(in the rows, 128 means zero)
Each row of numbers belongs to one of the elements below and depends on some of the facts about them. Some rows are named. Which element is each other row?

Named rows:
[113 120 124 130 119 116 127 121 125 135 150 126 128 122 126 136 141 114
 112 114 122 120 131 124 113 108 139 124 119 145 114 135 131 129 118 119
 122]: dumu
[109 119 125 147 114 117 125 123 124 118 107 132 127 137 126 120 118 125
 113 118 120 119 134 124 114 134 127 124 117 122 115 116 115 122 117 152
 122]: vemarok
[137 119 134 124 144 147 152 122 147 118 151 122 128 121 125 112 156 116
 164 117 120 120 116 133 158 107 132 127 118 132 145 115 126 122 131 116
 123]: pligrar
[205 220 123 127 178 136 128 123 172 166 107 153 126 120 126 112 119 153
 201 154 121 141 117 132 183 120 125 125 159 121 163 134 133 145 119 119
 188]: stubrabru
[114 137 133 120 163 147 123 132 150 122 107 128 129 122 143 115 146 144
 142 121 119 117 119 128 153 109 128 124 116 121 155 115 115 122 117 116
 123]: klagin
[112 120 138 139 122 162 150 121 147 131 157 122 127 123 133 119 121 113
 172 126 139 124 120 133 173 157 139 138 115 123 129 116 119 125 166 115
 122]: zanen
[131 120 123 119 116 116 124 123 122 143 146 123 126 120 127 151 132 112
 111 115 126 123 119 125 114 114 122 133 119 128 129 142 174 125 117 117
 125]: grebru
[138 169 138 120 157 138 127 167 126 124 122 124 125 119 126 112 119 175
 128 173 120 172 116 142 116 121 125 134 116 121 130 120 139 126 152 119
 131]: dezam
[109 118 124 146 115 116 124 121 125 122 109 136 128 140 126 126 120 122
 112 115 122 121 135 126 114 134 129 125 128 121 116 127 113 126 117 138
 125]: zotra
[109 121 129 138 128 114 125 121 114 117 107 124 126 135 126 121 121 119
 113 117 129 119 169 125 116 121 121 124 141 122 113 149 113 156 118 148
 141]: menuke
[116 117 124 131 117 116 126 121 125 134 150 127 129 122 125 135 140 114
 111 113 123 119 129 125 114 109 139 122 116 143 112 133 130 128 118 121
 122]: liresa
[109 119 127 120 114 115 126 138 111 119 108 123 124 138 127 130 117 131
 114 114 145 117 148 126 114 144 122 123 134 120 117 117 122 136 117 163
 129]: nidopo
[112 121 123 120 117 115 124 128 116 136 153 124 129 123 134 161 142 114
 112 115 130 117 127 125 114 111 133 128 127 129 118 118 155 132 120 126
 121]: pitra
[112 120 123 121 123 116 126 122 127 128 150 127 129 121 129 142 147 114
 113 114 121 120 131 124 113 106 142 122 119 143 115 131 128 130 118 118
 121]: gatak
[149 121 131 118 135 162 133 137 119 119 148 121 127 120 126 114 144 129
 123 115 149 133 116 139 165 120 124 135 117 123 135 117 154 125 131 116
 133]: bruplos
[116 119 123 131 119 116 127 122 124 133 151 127 128 120 125 136 143 114
 110 115 122 119 129 124 114 107 139 122 118 142 114 131 130 129 117 120
 123]: studrato
[157 138 124 135 148 176 127 121 154 127 110 152 128 146 126 118 127 142
 182 120 128 120 119 126 251 147 124 124 137 120 164 132 115 146 116 118
 177]: gomoske
[195 158 130 122 159 122 135 128 135 144 174 128 130 121 126 112 121 130
 164 177 119 144 116 133 118 107 121 126 115 153 111 120 152 126 160 116
 135]: brefli
[193 158 131 122 159 123 133 126 136 145 173 127 128 121 126 114 120 131
 164 176 120 143 117 133 119 107 121 127 114 155 113 119 152 128 160 115
 135]: degrene
[107 120 123 127 113 113 127 122 119 121 109 124 127 121 137 142 120 115
 111 117 131 119 135 125 113 145 129 125 152 122 128 149 114 124 117 141
 122]: liki

Some facts about the elements:
stumur {drustom=c, meplim=stubrabru, zibri=74}
nevun {drustom=a, skebrul=skestupo gomoske, meplim=liresa, zibri=265}
nele {drustom=b, skebrul=klunom, zibri=265}
mutrasto {drustom=b, zibri=83}
dulaflas {drustom=b, skebrul=vutrul luro mozon, meplim=kabrok, zibri=74}
tranupul {drustom=a, zibri=265}
miku {drustom=a, skebrul=keplo, meplim=bresiflem, zibri=265}
ziploka {drustom=a, meplim=mome, zibri=83}
niron {drustom=a, meplim=stazes, zibri=74}
neta {drustom=b, skebrul=gura, zibri=265}
trotro {drustom=c, meplim=mastuk, zibri=83}
fustega {drustom=a, skebrul=triror brudridol, zibri=74}
triror {drustom=a, skebrul=pluzir gomoske, meplim=bekli, zibri=265}
gomoske {drustom=a, skebrul=stubrabru klunom, zibri=83}
drutuge {drustom=b, skebrul=fafam mome, meplim=geplem, zibri=265}
kivo {drustom=b, skebrul=klasun pleku klemo testil, meplim=pleku, zibri=265}
dadotro {drustom=a, meplim=flosurum, zibri=265}
klimam {drustom=c, meplim=vapek, zibri=265}
mome {drustom=c, meplim=klodrunu, zibri=265}
klodrunu {drustom=c, meplim=zuroter, zibri=265}
kibapos {drustom=c, skebrul=pusodel, meplim=lumo, zibri=265}
nazera {drustom=b, skebrul=skoplive, zibri=83}
vemarok {drustom=a, skebrul=brudridol kivo droko, zibri=265}
fiklum {drustom=b, skebrul=keplo stotram dulaflas klemo, meplim=feplal, zibri=265}
bresiflem {drustom=a, skebrul=testil, zibri=265}
vibru {drustom=c, skebrul=risol, zibri=265}
sitron {drustom=a, skebrul=pluzir kabrok, zibri=265}
skotek {drustom=c, skebrul=tevul dranir, meplim=fluskos, zibri=265}
tedre {drustom=b, skebrul=skestupo skili, zibri=265}
noklostar {drustom=a, skebrul=stotram vemarok lisune, zibri=265}
stunaskil {drustom=c, skebrul=pusodel gomoske, zibri=265}
kudru {drustom=a, skebrul=vutrul kitrel, meplim=fafam, zibri=74}
studrato {drustom=a, meplim=pogron, zibri=265}
flipum {drustom=a, meplim=grebru, zibri=265}
pligrar {drustom=a, meplim=sarufen, zibri=83}
risol {drustom=c, skebrul=plisilil flosurum grega dulaflas, meplim=zupor, zibri=265}
dridun {drustom=b, zibri=74}
gruzuk {drustom=c, skebrul=stuver, zibri=265}
flika {drustom=a, skebrul=keplo luro, zibri=265}
broski {drustom=b, skebrul=mastuk, meplim=skoplive, zibri=265}
flozim {drustom=b, skebrul=dridun, zibri=74}
miran {drustom=c, skebrul=droko brefli skomos, zibri=265}
zotra {drustom=a, skebrul=risol libron, zibri=265}
steflur {drustom=b, skebrul=klasun, meplim=sitron, zibri=74}
skestupo {drustom=a, zibri=83}
keplo {drustom=b, meplim=duzas, zibri=83}
skazur {drustom=c, skebrul=skoplive skotofi fustega, zibri=83}
gufur {drustom=b, meplim=risol, zibri=83}
plunepa {drustom=a, skebrul=droko, meplim=tranupul, zibri=265}
liresa {drustom=a, meplim=skazur, zibri=265}
skuri {drustom=a, skebrul=kadus, meplim=trosek, zibri=265}
mozon {drustom=a, skebrul=skuri plunepa, zibri=265}
gura {drustom=a, skebrul=vutrul, meplim=zubu, zibri=265}
droklu {drustom=a, skebrul=nidopo, meplim=drutuge, zibri=265}
vutrul {drustom=a, meplim=stizo, zibri=265}
klema {drustom=a, meplim=brapatrim, zibri=74}
zegru {drustom=a, skebrul=kibapos kabrok, zibri=265}
klemo {drustom=a, skebrul=gomoske, meplim=plobogis, zibri=265}
lumo {drustom=b, meplim=kazir, zibri=265}
klakam {drustom=b, skebrul=triror lisune plunepa, meplim=fiklum, zibri=74}
tevul {drustom=a, skebrul=sarufen kabrok, meplim=mutrasto, zibri=265}
sulin {drustom=b, meplim=fluren, zibri=265}
plobogis {drustom=a, meplim=testil, zibri=265}
dumu {drustom=a, meplim=pliplu, zibri=265}
trosek {drustom=b, meplim=nobul, zibri=265}
tuste {drustom=b, skebrul=flosurum, zibri=265}
pusodel {drustom=c, zibri=265}
skoplive {drustom=a, skebrul=skuri, meplim=keplo, zibri=74}
grega {drustom=a, zibri=74}
skitaplon {drustom=b, meplim=stumur, zibri=83}
libron {drustom=c, skebrul=skazur, meplim=grolas, zibri=265}
skastok {drustom=a, skebrul=kadus kitrel, meplim=saska, zibri=74}
dragas {drustom=a, meplim=grufor, zibri=265}
brudridol {drustom=c, meplim=gragrak, zibri=265}
gronogik {drustom=c, meplim=toli, zibri=83}
droko {drustom=c, skebrul=pluzir luro, zibri=265}
gomim {drustom=a, zibri=83}
gristil {drustom=a, meplim=pligrar, zibri=265}
nifa {drustom=c, skebrul=sarufen zegru flozim, zibri=265}
toli {drustom=c, skebrul=sitron fleplegru skili, zibri=74}
pleku {drustom=b, meplim=klestikis, zibri=74}
bekli {drustom=c, skebrul=kivo, zibri=83}
luro {drustom=a, skebrul=plavem, meplim=gura, zibri=265}
kabrok {drustom=b, skebrul=bruplos neta luro, meplim=luro, zibri=265}
fluskos {drustom=a, skebrul=vibru gomoske, meplim=brefli, zibri=265}
stazes {drustom=a, meplim=kaze, zibri=265}
plisilil {drustom=a, skebrul=skomos, zibri=265}
mastuk {drustom=b, meplim=gatak, zibri=265}
duzas {drustom=b, meplim=lugrom, zibri=83}
bigebor {drustom=a, meplim=bribo, zibri=74}
klestikis {drustom=c, meplim=skastok, zibri=265}
skili {drustom=b, skebrul=ranim sevek, zibri=265}
ranim {drustom=a, skebrul=lomom vutrul nobul flozim, zibri=265}
nobul {drustom=a, skebrul=kadus, meplim=studrato, zibri=265}
kaze {drustom=c, meplim=klagin, zibri=265}
pluzir {drustom=b, skebrul=bruplos kadus, meplim=flipum, zibri=265}
dezi {drustom=a, meplim=veplal, zibri=265}
zuroter {drustom=c, meplim=sulin, zibri=83}
kipoku {drustom=a, meplim=triror, zibri=83}
sevek {drustom=c, zibri=74}
stuver {drustom=b, skebrul=bekli triror dridun, meplim=ketro, zibri=265}
dranir {drustom=a, skebrul=klunom, zibri=83}
klunom {drustom=a, zibri=265}
lisune {drustom=c, skebrul=plunepa, zibri=74}
gegrurel {drustom=b, skebrul=triror, zibri=265}
zubu {drustom=c, skebrul=ganim pluskas, zibri=265}
stubrabru {drustom=a, skebrul=klunom, meplim=ziploka, zibri=74}
kazir {drustom=b, skebrul=vutrul niron, meplim=nifa, zibri=265}
rokon {drustom=b, skebrul=mutrasto, zibri=83}
grolas {drustom=b, skebrul=ketro, meplim=zanen, zibri=83}
sarufen {drustom=a, skebrul=skotofi brapatrim pobon, meplim=dezi, zibri=265}
zaske {drustom=a, meplim=trezas, zibri=83}
pluskas {drustom=a, skebrul=vemarok grega skomos, zibri=265}
ganim {drustom=c, skebrul=ranim grega, meplim=skitaplon, zibri=74}
grebru {drustom=b, meplim=flatrur, zibri=265}
brefli {drustom=a, zibri=74}
sema {drustom=b, skebrul=droko pleku, zibri=265}
skotofi {drustom=b, skebrul=skestupo, zibri=83}
liki {drustom=c, skebrul=fafam brudridol, meplim=treklel, zibri=265}
zanen {drustom=c, meplim=dulaflas, zibri=83}
bruplos {drustom=b, zibri=83}
fafam {drustom=a, meplim=dragas, zibri=74}
rutrom {drustom=a, skebrul=risol mastuk fustega, zibri=83}
flatrur {drustom=a, skebrul=nidopo nuzo, meplim=ganim, zibri=265}
kitrel {drustom=a, skebrul=bruplos skotofi, meplim=lodrom, zibri=83}
sogrero {drustom=a, skebrul=droko, zibri=83}
tetruk {drustom=b, skebrul=nuzo, zibri=74}
veplal {drustom=a, zibri=74}
klofam {drustom=a, meplim=miran, zibri=265}
plavem {drustom=a, skebrul=skotofi nobul, zibri=265}
vapek {drustom=a, skebrul=pusodel fluren neta, meplim=niron, zibri=265}
fluren {drustom=a, skebrul=sogrero, meplim=tuste, zibri=265}
fleplegru {drustom=a, skebrul=kabrok, zibri=265}
testil {drustom=a, meplim=dezam, zibri=265}
degrene {drustom=a, zibri=74}
brapatrim {drustom=b, skebrul=klemo, zibri=265}
lapim {drustom=c, meplim=kudru, zibri=265}
pliplu {drustom=a, skebrul=dridun gura, meplim=kitrel, zibri=265}
lugrom {drustom=a, meplim=kibapos, zibri=83}
gatak {drustom=a, meplim=pitra, zibri=265}
kadus {drustom=a, skebrul=lomom stubrabru skestupo gura, zibri=83}
menuke {drustom=a, skebrul=pluzir skuri kadus plavem, zibri=265}
geplem {drustom=b, meplim=liki, zibri=265}
klugizos {drustom=b, skebrul=brapatrim nele, zibri=265}
zupor {drustom=b, meplim=zegru, zibri=83}
skomos {drustom=c, skebrul=skoplive pluzir droklu, zibri=265}
bubutre {drustom=a, skebrul=ketro, zibri=265}
stotram {drustom=a, skebrul=steflur mome, zibri=83}
pogron {drustom=b, skebrul=pluzir, zibri=74}
nidopo {drustom=b, skebrul=skuri luro, zibri=265}
saska {drustom=b, meplim=libron, zibri=74}
stizo {drustom=b, meplim=pluzir, zibri=265}
klasun {drustom=a, skebrul=klemo, zibri=83}
pitra {drustom=b, meplim=klemo, zibri=265}
bafil {drustom=a, skebrul=mozon tuste, meplim=skotek, zibri=83}
trezas {drustom=a, meplim=kipoku, zibri=265}
lomom {drustom=b, zibri=265}
ketro {drustom=b, skebrul=klasun, meplim=skili, zibri=265}
lodrom {drustom=b, skebrul=skoplive dranir skomos, zibri=265}
gragrak {drustom=c, meplim=plevum, zibri=74}
plevum {drustom=a, skebrul=nazera vemarok grega, meplim=klofam, zibri=74}
klagin {drustom=a, skebrul=mome, meplim=stuver, zibri=83}
feplal {drustom=a, skebrul=rokon, meplim=gronogik, zibri=265}
pobon {drustom=a, skebrul=nevun klasun kitrel, zibri=83}
malan {drustom=c, skebrul=vibru, meplim=grebren, zibri=83}
grufor {drustom=b, skebrul=pluzir, meplim=broski, zibri=74}
nuzo {drustom=c, zibri=74}
grebren {drustom=a, zibri=265}
dedri {drustom=b, skebrul=nele, meplim=miku, zibri=83}
treklel {drustom=b, meplim=ranim, zibri=83}
dezam {drustom=b, skebrul=kabrok, meplim=gomim, zibri=74}
neka {drustom=b, meplim=klimam, zibri=265}
bribo {drustom=a, meplim=gufur, zibri=265}
flosurum {drustom=c, skebrul=klemo, meplim=plunepa, zibri=265}
koron {drustom=b, skebrul=skazur, zibri=265}

Which element is each row?
No name comes twice in this set of rows, the named rows included.
[119 119 124 119 116 117 128 124 117 160 108 148 129 163 126 165 118 121
 110 114 151 119 138 125 174 162 123 124 200 121 129 153 120 158 118 118
 158] -> nele
[144 169 133 118 154 137 129 163 133 130 121 128 127 119 124 112 119 174
 137 172 118 171 117 138 120 126 126 134 118 121 138 118 140 125 156 115
 133] -> klakam
[114 121 124 135 108 114 128 121 139 128 109 143 130 123 134 148 117 116
 110 117 123 117 119 127 113 168 142 123 153 120 139 132 116 122 118 131
 123] -> flosurum
[116 119 125 126 109 115 129 135 127 136 108 153 130 158 126 147 118 133
 112 113 131 120 116 127 116 172 132 123 140 122 127 116 116 122 117 140
 122] -> brapatrim
[115 118 124 119 140 117 125 120 125 119 148 130 131 120 145 159 164 114
 110 114 120 120 139 124 113 106 150 123 127 142 113 118 119 129 117 121
 122] -> stazes
[112 201 159 137 157 131 124 124 157 146 125 131 128 121 126 112 119 148
 168 185 122 137 124 144 141 131 123 123 121 121 117 119 115 143 160 116
 143] -> skastok
[108 121 124 119 132 116 126 123 129 116 107 136 128 131 143 145 131 116
 111 114 119 120 144 125 113 110 131 122 145 122 122 134 114 127 117 133
 123] -> vapek
[161 160 127 117 139 130 127 163 147 138 116 144 128 121 125 111 120 180
 137 173 120 170 120 125 117 143 123 131 116 121 140 122 135 123 161 115
 126] -> steflur
[109 168 156 121 138 133 126 154 146 151 129 127 129 120 125 113 121 166
 135 176 120 166 119 145 125 157 124 127 117 121 122 119 136 128 177 117
 129] -> dulaflas
[143 120 124 132 121 114 125 123 121 162 133 140 131 133 125 150 138 115
 115 113 134 121 135 125 153 117 139 125 153 138 113 155 128 154 116 115
 145] -> klunom

The same elements again, as new rows of numbers:
Some rows with their names:
[ 96  73 114 122 186 148 120 142 138 184 107  81 146  88 165 158 175 103
 168 142 174 101  80 145 106 175]: dranir
[133  86 129 105 195 181 118 171 119 122 110 132 150 125 156 158 159 117
 159 185 168 155 101 141 100 136]: flosurum
[117  84 146  84 163 152  90 191 144 155 116 118 147  56 124 139 160 113
 188 148 118 100  86 184 107 136]: flozim
[134 105 136  70 162 150  90 196 145 181 137 136 147  55 118 157 172  99
 166 138 125  97 109 184 102 155]: klema
[128  73 127  93 191 171  97 189 133 136 104 117 147 133 162 142 170 112
 156 177 136 146 121 123  94 127]: libron
[113 121 128 102 188 144  92 151 148 174 118 108 136  95 146 171 164  84
 157 135 142 116 113 139  95 191]: zaske
[145 111 131  94 183 167 128 183 127 165 132 122 137 113 141 152 185 106
 145 140 150 147 144 118  93 154]: trezas
[116 121 123  99 185 145  69 150 141 158 110 129 139 100 162 164 159  85
 164 162 125 118 104 139  85 199]: gronogik
[141 111 132  97 174 164 137 179 118 168 117 125 132 119 136 148 189 116
 149 140 160 138 146 116  96 159]: tranupul
[129  87 136 103 182 171 154 175 125 155 104 105 135 125 140 147 173 118
 157 159 169 138 128 125 105 131]: bubutre
[143 111 132  94 182 167 134 182 125 164 133 125 136 109 142 153 185 106
 144 141 146 147 139 115  92 152]: plobogis
[ 96  75 120 113 182 143 125 147 151 191  99  68 138  94 165 145 170  93
 170 149 146  98  97 135 100 165]: kadus
[127  88 140 107 182 168 130 180 128 142 110 101 136 113 149 129 172 120
 168 150 137 147 123 116  97 131]: neta
[132  87 134 100 190 173 145 179 135 156 119 101 140 120 146 148 171 107
 152 159 155 145 127 126 101 127]: miku
[117  80 145  80 159 149  95 193 150 165 115 106 144  55 130 128 162 108
 189 149 100  95  94 175 102 129]: pogron
[127  84 131  73 171 159  94 189 146 153 118 121 157  71 138 149 154 100
 185 185 102  98 106 200  99 137]: ganim
[130  87 139  89 175 166 136 178 134 147  85 107 129 139 158 125 160 107
 168 195 117 138 138 115  89 123]: droko
[120  88 147  86 177 160  81 190 147 137 127 125 153  55 121 155 150 109
 183 149 127 112  74 196 111 134]: steflur
[147 110 128  90 181 168 106 181 121 148 123 142 141 120 156 145 176 108
 152 167 133 150 136 120  82 161]: brudridol
[144 111 132  94 183 167 128 183 128 165 131 120 137 115 141 151 184 106
 145 140 147 146 147 118  93 153]: vutrul

Which element is each row?
No name comes twice in this set of rows, the named rows included.
[130  86 137  97 189 172 147 180 139 156 114  95 138 124 146 144 168 105
 154 160 149 144 133 125 101 121] -> tevul
[146 114 128  96 186 168 135 182 126 163 134 116 139 115 140 152 186 107
 148 140 143 144 156 122  92 157] -> flipum
[110 123 130 105 179 141 102 146 139 176 104 112 129  98 141 167 169  93
 161 136 150 108 115 136  98 195] -> gomim
[130  76 127 105 191 175 146 178 130 159 125  97 146 112 153 149 177 112
 152 154 167 144 115 130 103 129] -> fluskos
[145 120 135 102 188 167 107 185 124 143 141 120 141 104 147 140 183 112
 158 131 122 156 145 116  86 160] -> sulin
[ 97 100 138 116 188 146  95 147 148 149  95  87 134  96 153 148 151  96
 180 146 130 117  92 135  99 168] -> nazera
[131  90 141  94 189 172 147 180 144 152 109  94 134 129 141 145 162 101
 155 166 142 146 139 124 101 118] -> plunepa
[100  92 129 108 194 149 112 146 159 169 105  79 137 101 155 162 152  83
 165 154 143 114  99 145 103 160] -> kitrel
[143 108 127  94 172 165 114 177 111 152 110 144 138 122 153 141 184 118
 157 166 144 141 136 116  85 166] -> pusodel
[127  87 138 112 184 170 131 177 122 139 114 106 140 110 149 134 175 125
 167 148 148 148 116 119  99 137] -> klugizos
[138  83 131  99 187 175 115 174 134 148 111 120 146 126 163 135 154 108
 159 183 160 151 114 129  92 137] -> kibapos
[129  69 126 103 189 172 151 180 136 167 123  87 146 112 158 138 178 109
 154 155 157 141 119 123  99 122] -> triror

The same elements again, as new rows of numbers:
Some rows with their names:
[170 118  94 100 129 148  72 162 104 158 129  85 144 128]: gomim
[131 111 101  79 176 144  81 147 108 137 114 139 132 116]: kibapos
[210 113  82  89 142 141  74 158 107 150 135  80 149 117]: skitaplon
[144  99  85  91 163 156  78 177 105 140  78 105 156 126]: skazur
[157 123 105  89 149 138  76 119 105 160 155 116 120 129]: liresa
[179 109  95  86 174 146  67 190 102 147  80  85 146 122]: grolas
[153 130 108  86 145 138  77 135 107 158 157 122 120 122]: dragas
[ 97 105 106  91 184 141  88 154 100 162 124 116 132 133]: vemarok
[114  95 121  96 191 131  82 163 108 114 111 101 132 110]: brapatrim
[176 121  92  90 159 132  77 117 107 149 161 111 126 120]: grebru
[121 120  93  93 186 138  84 147 107 131 115 115 127 129]: skili
[189 114  86 102 164 125  99 198  93 139  59 137 133 135]: klakam
[133 125  97  75 177 149  89 132 101 115 101 128 116 146]: triror
[156 120 111  91 149 136  77 116 106 163 152 113 120 128]: testil
[107 103  89  93 182 145  82 139 104 154 114 134 136 124]: miran
[156 123 106  89 149 138  76 117 105 159 156 116 118 128]: studrato
[133 104 100  84 178 142  81 130 107 146 110 132 131 120]: liki
[162 123  99  85 145 160  80 164 105  71  70  90 131 141]: dranir
[161 115  98  92 151 138  69 113 110 156 147 130 128 111]: lapim
[144 119  99  84 188 136  81 145 107 141 116 117 129 125]: drutuge

Which element is each row?
No name comes twice in this set of rows, the named rows included.
[151 145  57  74 188 150  90 128 102 141 111 135 123 153] -> pluzir
[133  97 140  82 177 138  86 143 108  92  94 104 119 123] -> klemo
[127  72 135  95 164 144  82 207 103 127  83  68 153 112] -> klasun
[164 135  96  90 157 133  72 134 110 153 158 117 124 116] -> lumo
[146 112  94 101 150 139  67 114 110 145 145 127 127 115] -> pusodel
[222 124  87 112 136 119  75 178  92 152  91 130 123 125] -> saska
[137 127  79  81 198 142  76 146 100 169 110 127 126 136] -> kabrok
[140 119 113  78 171 145  84 133 104  98 104 117 114 136] -> nevun
[138 123  96  82 185 138  84 152 107 138 122 119 128 125] -> kazir
[109 119  96  87 178 147  88 142 101 136 118 123 124 142] -> plavem
[128 118  95  79 185 146  81 141  97 165 113 125 121 144] -> luro

